Each row has a name. After each piece below comes the name of the row it's from, unless a question asks for something else. Each question is about the rows just above it. Places in a row count from 1.

fepo: [.10, -.23, .05, .78]
Fopil: [-.12, .46, -.23, .03]
karub: [-.28, .50, -.60, .22]
gigu: [.37, -.50, .49, -.02]
numu: [.17, .19, -.44, -.49]
kud: [-.94, .11, -.71, -.03]
rolo: [.22, .31, -.53, -.44]
kimu: [.17, .10, .01, .10]
kes: [-.04, -.39, -.12, .14]
semum: [-.05, .31, -.45, -.38]
Where does [-.94, .11, -.71, -.02] differ from kud, and what was there? -> 4, [-.03]
Which row holds [-.28, .50]? -> karub

velo: [.30, -.37, -.10, -.30, .05, -.11, .21, .06]
Vilog: [.42, .06, .25, .15, .50, .05, -.13, .22]
pom: [.30, -.27, -.31, -.14, .08, .19, -.19, -.10]
ruza: [.08, .47, .24, -.02, -.06, -.08, -.08, -.04]
tel: [-.10, .88, .24, -.30, .05, -.12, .12, -.07]
Depon: [-.40, .03, .30, -.08, .06, -.07, .37, .04]
Kalu: [-.07, .39, .84, .31, -.35, .03, -.02, -.06]
After [-.30, .05, -.12], its row goes on with -> [.12, -.07]
The one value in Vilog and Depon: -> [.06]

nud: [-.21, -.04, -.16, -.81, -.57]
rini: [-.05, .31, -.70, -.64, .58]
nenat: [-.71, .30, -.58, -.70, .56]
The one value in nenat and rini: -> [-.70]
Where does [-.71, .30, -.58, -.69, .56] differ from nenat, and what was there? -> 4, [-.70]

binu: [.10, .30, -.18, .38, .15, .16, -.11, -.26, -.88, .45, -.56, .10, -.29, -.74, .12]
bugep: [.12, -.01, -.23, .22, .17, .25, -.27, -.25, -.48, -.11, -.37, .14, -.28, -.58, .23]
migav: [-.26, .39, .23, .23, -.38, .30, .29, .24, -.22, .05, -.11, -.26, .21, -.20, -.33]
puni: [-.25, .46, .23, .30, -.30, -.26, .19, .31, -.13, .29, -.05, -.28, .26, -.20, -.36]
The rest of the row after [.19, .31, -.13]: -> [.29, -.05, -.28, .26, -.20, -.36]
[.12, -.01, -.23, .22, .17, .25, -.27, -.25, -.48, -.11, -.37, .14, -.28, -.58, .23] is in which row? -> bugep
[.10, .30, -.18, .38, .15, .16, -.11, -.26, -.88, .45, -.56, .10, -.29, -.74, .12] -> binu
Where does [.10, .30, -.18, .38, .14, .16, -.11, -.26, -.88, .45, -.56, .10, -.29, -.74, .12] differ from binu, and what was there? -> 5, [.15]
Where do [-.23, .22, .17, .25, -.27, -.25, -.48, -.11, -.37, .14, -.28, -.58] appear? -> bugep

Kezok: [.19, -.36, -.39, -.35, .26, .08, -.38, -.46, -.07, -.25]
fak: [.01, .18, -.32, -.28, .36, .27, -.23, -.35, -.90, .66]
Zol: [.28, -.39, -.22, -.29, .36, .27, -.23, -.32, .06, -.01]
The rest of the row after [.28, -.39, -.22]: -> [-.29, .36, .27, -.23, -.32, .06, -.01]
Go on from [-.29, .36, .27, -.23] to the end of its row. -> [-.32, .06, -.01]

farog: [-.57, -.49, -.56, -.58, .79]
madep: [-.76, -.83, -.73, -.79, -.36]
Vibi: [.60, .64, .55, .56, -.31]
domel: [-.57, -.49, -.56, -.58, -.16]
naf: [-.76, -.83, -.73, -.78, .26]
Go on from [-.73, -.78] to the end of its row. -> [.26]
Where do [-.76, -.83, -.73, -.79] appear? -> madep
Where does [.59, .64, .55, .56, -.31] differ from Vibi, and what was there? -> 1, [.60]
[-.73, -.79, -.36] -> madep

bor: [-.02, .30, .42, -.43, .23, .51, .75, -.21]
lota: [-.09, .37, .34, -.56, -.37, -.33, .21, -.11]
labab: [-.02, .23, .51, -.38, -.09, -.43, .00, -.52]
berag: [-.07, .30, .59, -.38, -.09, -.54, .21, -.72]
zeret: [-.09, .30, .43, -.03, .09, -.01, .10, -.72]
guvuk: [-.09, .33, -.08, -.47, .47, -.11, .43, -.72]
Kigub: [-.09, .33, -.08, -.47, .47, -.11, .10, -.83]
Gisa: [-.09, .33, .34, -.38, -.19, -.09, .75, -.21]
The one value in Kigub and labab: -> [-.09]
Changed lota: [-.09, .37, .34, -.57, -.37, -.33, .21, -.11]. Place and old value: -> 4, [-.56]
[-.02, .23, .51, -.38, -.09, -.43] -> labab
[-.08, -.47, .47, -.11, .10, -.83] -> Kigub
The rest of the row after [.30, .43]: -> [-.03, .09, -.01, .10, -.72]
[-.09, .33, -.08, -.47, .47, -.11, .43, -.72] -> guvuk
Where does [-.09, .29, .43, -.03, .09, -.01, .10, -.72] differ from zeret, and what was there? -> 2, [.30]

